(in the rows, 128 means zero)
Each row of numbers belongs to one of the elements below and depends on some of the facts about them. Some rows are named. Which element is each other row?

Facts:
η: is of sort; Σ: points at; μ: refers to
buplus: η d; Σ fogur
sidre: η c; Σ teflik
skefli: η f
kobudrun: η e; Σ pudron
koskam: η e
kopopli: η g
digil: η c; Σ mimodi; μ fudil plini
pluvok: η b; Σ reski
grofur: η f; μ stakul kobudrun
guvin: η g
bruklepun: η d
drodeve: η d; μ plofo mimulem
stetro: η a; Σ grimos
faskal: η f
modrel: η f; Σ driraton
kubos: η g; Σ muflu
nasil: η f; μ nizor
skabedra: η d; Σ trogrim; μ dafe
brisu: η b; Σ gizim; μ kobudrun
drebres: η g; Σ buplus
sufor: η e; Σ puplus; μ kliskudris
trekabrom: η d
truke: η g; Σ driraton; μ kudrar
sirek: η a
stipi: η b; Σ bubro
kufles: η c; Σ trekabrom; μ trakes
grimos: η g; μ dafe
gasasin: η c
fudil: η g; Σ truke
foplor: η f; Σ guplun
kuveka: η e
brotrel: η c; Σ bruplel
stakul: η b; Σ faskal
vekar: η b; Σ givisuk; μ vadrur
grufas: η e; Σ ripa
braplas: η e; Σ plini
ridrus: η c; Σ klufigra
flinobrar: η a; Σ mosek; μ feskozak
mosek: η a
brono: η d; Σ rudra; μ kufles setil
sonu: η e
rako: η d; Σ regorus; μ laflin
stotruzek: η b; Σ foplor
gizim: η d; μ klekom kobudrun laflin
dafe: η a; Σ duskifar
givisuk: η b; μ mimulem
rudra: η d
flibam: η b; Σ zuklu
mubrem: η c; Σ mosek; μ sirek
klekom: η f; Σ foplor; μ nizor bruplel
fogur: η b; μ kliskudris
flaklafo: η f; Σ laflin; μ kliskudris sufor
nizor: η f; Σ piro; μ modrel
mupe: η f
laflor: η e; Σ kobudrun
driraton: η g; Σ piro
gokan: η e; μ flose
regorus: η b
truru: η c
fuzubo: η c; Σ doplir
setrak: η b
stukliver: η d; μ kliskudris ponus mimulem
sobastir: η c; Σ lonal
flafol: η c; Σ regorus
kluze: η a
butal: η a
puplus: η b
lotrus: η f
klufigra: η e; μ zuklu
zeklu: η c
seflo: η g; Σ plini; μ mimulem
dadran: η b; μ fogur
duskifar: η d; Σ fogur; μ drodeve
bropom: η b; Σ zeklu; μ kudrar bubro
zofalos: η f; Σ sonu
doplir: η e
mimodi: η g; Σ misu
venibe: η c
grevopli: η f
pudron: η e; μ bubro
nufu: η f; μ trogrim
guplun: η c
gegola: η b
pluste: η c; Σ muflu
kistom: η e; μ reski drodeve
breske: η g; Σ doplir
dronaskur: η f
dedru: η c; Σ grimos; μ nasil modrel truke
mimulem: η b; μ modrel
feskozak: η e; μ vadrur
vadrur: η b; Σ faskal
makul: η c
setil: η b; Σ kluze
klivel: η f; Σ givisuk; μ mimodi
trogrim: η b
geflir: η c; Σ butal
muflu: η e
mukiflir: η c; Σ drodeve
kudrar: η c; Σ butal
goflik: η b
lizom: η f; Σ skefli; μ pudron reski drodeve
trakes: η d
zomon: η f; Σ ponus
floto: η f; Σ niru; μ vadrur
ripa: η a
libras: η c; Σ trekabrom
niru: η a
pleflal: η g
reski: η d
mafal: η a; Σ skefli
piro: η a
detak: η b; Σ gredu
misu: η b
stazam: η a; Σ sirek
sopun: η e; Σ gasasin
zuklu: η d; μ misu
lonal: η d; Σ gasasin; μ vadrur
bruplel: η e; μ trogrim
teflik: η c; μ grimos digil
flegis: η b; Σ driraton
plega: η a; Σ truke
ponus: η f; μ trakes
flogi: η e; Σ kistom; μ setrak
skupon: η g; Σ setrak; μ drodeve
bubro: η c
flose: η b; μ digil
plini: η d; Σ libras
gredu: η g; Σ setrak; μ kufles
flozuk: η f
gagal: η c; Σ flinobrar
laflin: η c; μ nizor trogrim
drubrer: η e
tika: η e
dragro: η g; Σ dadran
kliskudris: η b; Σ flozuk
vadu: η a
tusketram: η d; Σ lotrus
pople: η d; Σ venibe
plofo: η g; Σ plini
bridribres: η f
gromem: η f; Σ truru

Named rows:
[138 143 117 116 115 144 112 124 128 155 143 128 129 138 132 132 137 115
 124 124 147 132 135 135 101 147 119 119 117 160 112 100 149 117 164 140
 134 137 129 145 150]: givisuk
[130 136 130 131 118 141 122 127 136 145 139 133 132 130 132 152 156 107
 116 133 141 135 137 154  98 131 126 109 124 145 132 116 138 132 155 138
 113 147 144 142 126]: dedru
[126 138 130 128 117 141 119 124 136 154 145 131 129 128 134 140 135 102
 118 119 136 128 136 149 102 146 120 122 125 129 121 107 155 121 155 132
 120 147 120 143 129]: nasil
[132 136 124 121 112 143 107 122 139 147 133 137 126 138 130 134 143 103
 114 120 146 129 133 130  96 140 122 121 122 131 128 110 148 113 154 130
 113 144 126 137 123]: lizom
[125 127 129 123 116 138 128 121 141 148 154 145 134 131 131 144 152 103
 105 124 149 136 136 149 112 129 120 119 129 128 125 112 149 125 145 139
 109 152 134 144 124]: brotrel
[133 127 126  99 109 151 116 117 149 152 154 144 164 133 137 140 147 108
 108 121 144 144 151 157 100 128 117 116 120 147 122 125 160 127 159 152
 112 154 127 139 132]: pople
[132 133 130 118 119 154 112 120 146 151 148 141 131 130 130 132 143 100
 103 123 139 132 134 147  95 143 123 114 123 130 120 120 156 125 146 137
 115 149 117 136 128]: laflor
[128 130 125 107 111 154 123 118 136 149 163 137 155 127 138 140 138 110
 113 129 152 141 145 162 114 137 115 121 114 154 112 113 160 135 165 158
 128 149 129 143 135]: trekabrom
[125 129 132 120 118 139 128 121 144 147 152 145 132 131 132 143 151 101
 104 123 147 137 136 151 111 131 121 118 129 130 126 112 148 127 146 139
 108 152 135 146 126]: flafol
[128 136 135 120 118 148 123 120 138 159 153 140 141 118 136 138 130 103
 113 119 126 126 136 154 104 151 116 112 129 129 119 113 160 123 148 133
 127 152 106 149 133]: kobudrun
[125 125 121 116 115 141 116 120 145 153 151 139 139 137 133 141 144 107
 109 116 143 138 146 154 105 132 112 132 122 132 122 122 160 121 153 142
 107 158 131 138 124]: dragro
[121 105 136  96 116 138 114 119 158 158 189 149 129 133 128 118 153  80
  85  95 125 141 152 203 105 142 115 149 132 127 131 121 170 121 120 157
 116 176 120 174 132]: fudil
[131 128 125 124 116 143 123 123 139 153 141 138 122 129 123 130 145  97
 104 116 133 127 135 151  96 136 123 121 125 122 124 118 153 128 144 141
 113 147 118 142 124]: zomon
[125 126 121 119 120 142 119 122 136 156 155 136 134 135 133 141 142 108
 111 121 142 136 147 159 106 135 113 131 119 139 117 116 158 129 157 145
 115 154 130 142 133]: pleflal
[127 137 129 126 125 146 124 121 133 153 157 128 117 127 130 136 135 100
 112 124 142 130 133 156 114 148 120 123 120 138 110 100 153 128 154 138
 125 142 121 145 139]: lotrus
[127 131 132 123 116 143 128 120 132 148 155 133 135 131 131 138 145 101
 115 108 143 136 143 165 122 137 117 122 124 141 114  92 150 134 169 145
 121 144 128 144 133]: venibe
[131 134 125 115 118 148 116 120 140 155 151 133 130 129 132 130 133 102
 111 124 141 132 137 151  98 145 120 122 117 133 114 117 160 126 152 144
 119 147 117 139 133]: vadu
[124 125 121 118 120 139 120 122 136 154 154 136 135 137 134 140 142 108
 110 121 141 136 145 158 107 135 113 129 120 140 117 117 159 126 157 145
 116 151 130 141 133]: guvin
[124 127 134 122 114 140 127 121 143 149 155 144 133 130 136 143 150  99
 105 123 153 137 137 149 116 130 119 122 128 124 125 110 150 125 145 138
 105 155 135 144 124]: geflir
[128 130 133 125 116 141 129 120 143 148 149 139 136 130 129 143 153  98
 108 116 140 137 142 163 109 128 123 119 127 128 128 113 147 132 151 143
 106 151 133 141 124]: sidre
[131 128 125 101 116 151 117 120 148 153 160 146 155 131 139 142 149 113
 106 137 149 142 144 151 104 133 117 111 121 157 120 127 158 127 147 149
 116 154 132 146 138]: tusketram

Name these rows:
No name comes twice in this set of rows, the named rows included.
[131 121 146  93 119 149 108 116 167 157 188 141 124 129 129 112 144  75
  92  98 125 142 145 205  96 157 125 138 130 126 126 118 166 122 120 151
 111 168 110 164 139] -> dafe
[130 117 145 100 117 144 113 116 159 145 179 144 124 138 122 116 165  77
  92  90 131 145 147 204 107 141 126 139 132 138 132 104 149 126 132 154
 110 163 129 172 137] -> digil
[132 134 132 118 122 142 120 120 145 152 153 143 132 140 131 140 156 107
 105 118 142 136 139 152 109 132 120 115 133 143 120 105 144 121 150 132
 112 149 132 148 142] -> ridrus
[132 140 121 119 105 142 115 123 128 150 139 124 133 132 134 132 127 102
 128 122 156 133 137 142 107 146 119 127 112 143 120 101 154 121 169 147
 124 140 129 132 129] -> dadran
[125 136 132 126 117 150 121 123 130 149 152 131 133 117 138 139 127 102
 117 128 143 129 131 147 111 155 118 117 118 133 118 107 159 129 157 139
 130 144 117 141 127] -> bruplel
[127 131 123 134 112 144 127 127 123 152 142 130 127 122 126 136 133 103
 116 117 130 125 133 149 106 146 118 123 121 129 120 103 156 129 158 143
 132 141 116 144 124] -> ponus
[121 129 134 129 116 136 137 123 131 158 158 139 144 121 138 149 133 105
 119 113 130 130 140 161 125 140 110 120 133 129 119  96 157 127 160 139
 126 152 121 152 130] -> bubro
[128 138 126 124 116 142 108 122 139 144 137 136 122 136 135 141 139 103
 114 127 155 132 129 131  99 142 121 123 119 129 128 111 147 118 151 129
 113 145 133 133 122] -> flaklafo
[114 151 123 164 121 119 153 121 130 191 133 140 168 115 148 160 107 137
 142 152 133 129 143 116 114 116 105  98 144 121  85 104 179 117 171 126
 114 129  86  96 151] -> setrak
[127 134 131 118 118 148 111 120 146 148 151 141 131 124 144 145 134 103
 111 137 151 131 129 136 104 150 122 113 124 128 126 119 154 119 141 130
 116 152 124 140 124] -> sufor
[121 126 130 120 119 135 121 124 148 163 157 140 145 128 142 154 135 111
 114 124 128 133 148 160 103 135 112 128 128 130 126 126 162 121 148 133
 110 165 126 145 132] -> plofo
[134 135 130 119 121 148 121 123 146 156 149 131 129 125 127 136 140 100
 108 133 132 134 140 160  86 141 126 114 121 134 121 131 154 133 143 143
 113 148 123 139 131] -> stetro
[127 116 138 107 112 148 120 120 137 134 177 130 118 132 122 112 160  73
  97  93 146 144 141 204 113 146 128 139 115 141 129  95 148 140 146 167
 123 153 134 163 129] -> teflik
[124 125 122 127 116 144 136 124 123 151 154 140 130 128 125 135 147 104
 105 116 141 130 134 151 118 136 117 119 125 143 113  96 151 131 157 146
 133 146 126 156 135] -> truru
[140 134 110 116 113 162  95 115 135 120 127 126  93 161 109 103 168  86
  93 123 195 147 127 127  94 129 139 131  95 137 117 112 137 139 164 159
 100 125 150 111 113] -> floto

Now the same elements, written a new way:
Named rows:
[144 112 149  34 118 124 103 100  91 176 134 184 129  83 116 114 138  98
 121 128 128 114 124 174  89 140 118 111 114 127 154  90 170]: kistom
[124 132 126 132 123 128 100 109 147 138  91 137 137 122 132 128 139 116
 142 139 146 136 118 123 137 109 128 122 133 117 136  91 120]: skabedra
[133 128 144  69 124 137 134 159  85 146 151  99 103 138 140 150 125 126
 107 104 121 119 144 174 147 130 118 117 114 146 137 118 162]: sonu
[139 121 139  34  89  67  92  28 115 166 142 219 161  25 112  89 125 103
 134 142  79 118  89 137  52 132 111 103 153 102 166 101 124]: drodeve
[130 163 114 171 137 120 130 129 138 121 126 130 131 121 119 136 101 140
 123 136 102 160 135  93 123 154 126 122 127 130 101 140 127]: fudil
[131 126 144  97 133 141 144 176  97 143 138 125 107 148 136 139 132 107
 106 113 132 132 123 159 157 143 120 130 119 128 138 100 161]: koskam
[150 120 120  90 113 137 144 120 104 133 116 101 124 129 129 126 145 137
 111 101  95 137 121 139 129 100 126 132 124 148 121 137 168]: ripa
[110 121 131 163 119 104  95  97 157 112  87 137 122  77 109  90 141 157
 169 148 153 136 122 115  97 140 137 109 188 135  98 115  85]: dedru
[141  88 144 207 118 133 140  88 144 102  27  77 108  80 102  55 143 191
 147 102 232  84 194 115 105  95 184  82 160 171 102  94  85]: laflin
[148 117 134 124 129 140 165 113  99 114 161 115 144 141 134 124 128 122
 119 122 125  98 126 133 122 120 133 139 113 132 127 174 156]: faskal
[114 155 115 192 127  95 136 107 141 106 120 126 133 128 126 129 115 140
 129 153 102 138 127  93 130 147 128 142 141 125 107 156 117]: pluste
[122  99 121 144 121 108 121 108 166 126 118 124 110  80 130 111 136 170
 146 141 118 102 162 105  83 117 132 126 153 125 138 153  91]: teflik
[101  35 160  80 168 179  85 156 137 182  69 144  94 154 193 187  94 116
 226 119 196 190 155 123 145  99 110 164  49  55 183  92 134]: sufor
[107 134 133 140 129 116 127 158 120 110 137 136 125 149 123 127 133 121
 127 128 139 141 111 143 146 152 120 141 136 129 115 133 126]: stipi
[118 141 126 119 126 132  76  89 142 146  89 131 139 123 131 140 131 124
 152 134 140 137 125 128 140 102 133 117 126 127 129  87 121]: brono
[116 130 132 128 125 115 136 145 111 119 145 131 124 145 128 130 129 129
 117 120 136 123 127 143 145 139 121 142 119 134 131 148 130]: goflik
[136 142 114 154 132 121 145 129 135 122 132 117 126 115 120 131 106 155
 113 126  99 144 150  99 112 147 129 126 132 136 107 157 126]: guvin
[131 135 124 129 114 115 135 127 120 118 114 110 126 133 132 138 136 125
 116 123  99 133 115 127 148 109 123 133 134 127 128 129 137]: bruklepun
[112 163 115 180 125  92 117 110 144 109 126 121 137 126 119 136 113 149
 132 144  95 141 129 100 135 143 125 135 139 137 103 155 104]: sobastir
[134 104 129 115 112 122 121  90 129 132  86 123 115  98 137 109 156 142
 139 135 136  96 131 135 101 101 128 132 132 137 133 122 159]: zuklu
[129 131 144 110 139 139 140 189 101 140 133 133 117 157 134 143 135  92
 110 123 148 146 110 160 160 151 118 133 117 120 130  90 156]: laflor

Which element is each row?
No name comes twice in this set of rows, the named rows included.
[130 146 126 113 130 109  89  71 146 154 135 181 154  62 113 111  88 125
 153 149 117 158 122 104  77 155 129  98 142 104 125 106  89] -> seflo
[144 105 143 102 130 137 162 175  91 141 145 120 100 137 136 134 141 108
 101 114 128 107 131 159 141 135 118 134 117 122 143 116 176] -> muflu
[144 126 110  99 130 165 108 125 157 145 116 130 125 122 128 126 159 108
 127 138 135 110 120 135 112  97 134 121 130 118 139  94 144] -> flinobrar
[124 140 132 150 125 142  99 104 147 129  85 105 132 122 133 125 126 119
 145 131 167 116 125 131 149 101 141  99 146 121 130  65 105] -> rako
[141  88 148  75 130 144 136 148 104 161 123 147 100 110 130 115 144 108
 120 118 157 104 137 164 110 128 128 123 118 118 161  92 158] -> pudron
[134 115 130 111 124 111 148 136 110 124 159 127 128 147 123 130 115 131
  94 102 128 115 156 130 146 122 132 133 102 138 156 144 119] -> puplus
[121 155 128 112 133 145 113 127 113 116 171 109 156 160 132 149 120 122
 137 123 124 139 107 148 154 135 126 126 129 141 106 138 121] -> zofalos
[131 104 150  86 115 101 104  45  94 145 122 192 152  79 116  94 113 124
 144 139 145 103 130 148  73 134 126 120 109 132 150 128 148] -> givisuk
[132 105 144 148 120 128 166 149 109 111 119  90 108 143 124 102 136 149
 113  95 176  99 162 142 151 113 148 117 130 151 131 125 120] -> trogrim
[118 168 130 129 136 149 129 122 110 113 183  93 152 151 152 155 106 115
 148 143 116 106 107 145 141 146 122 126 131 117 110 140 133] -> zomon
[128 135 120 108 120 146 125 171 124 119 111 111 117 139 131 128 155 115
 136 121 106 164  79 139 138 120 119 132 162 127 100 111 145] -> stetro
[136 129 122 113 111 112 139 123 118 129 119 108 120 132 131 135 134 140
 109 107  88 122 136 124 146 101 123 134 130 140 137 137 133] -> trekabrom
[126 141 140  99 133 137 114 161  89 145 116 132 115 157 126 143 139 105
 120 120 144 155 116 167 163 146 118 129 113 147 117  97 166] -> grufas
[132 109 134 136 115 137 124 102 136 127  98  88 109 103 141 109 143 144
 144 122 157  78 143 139 113  94 141 109 152 127 134  95 127] -> gizim

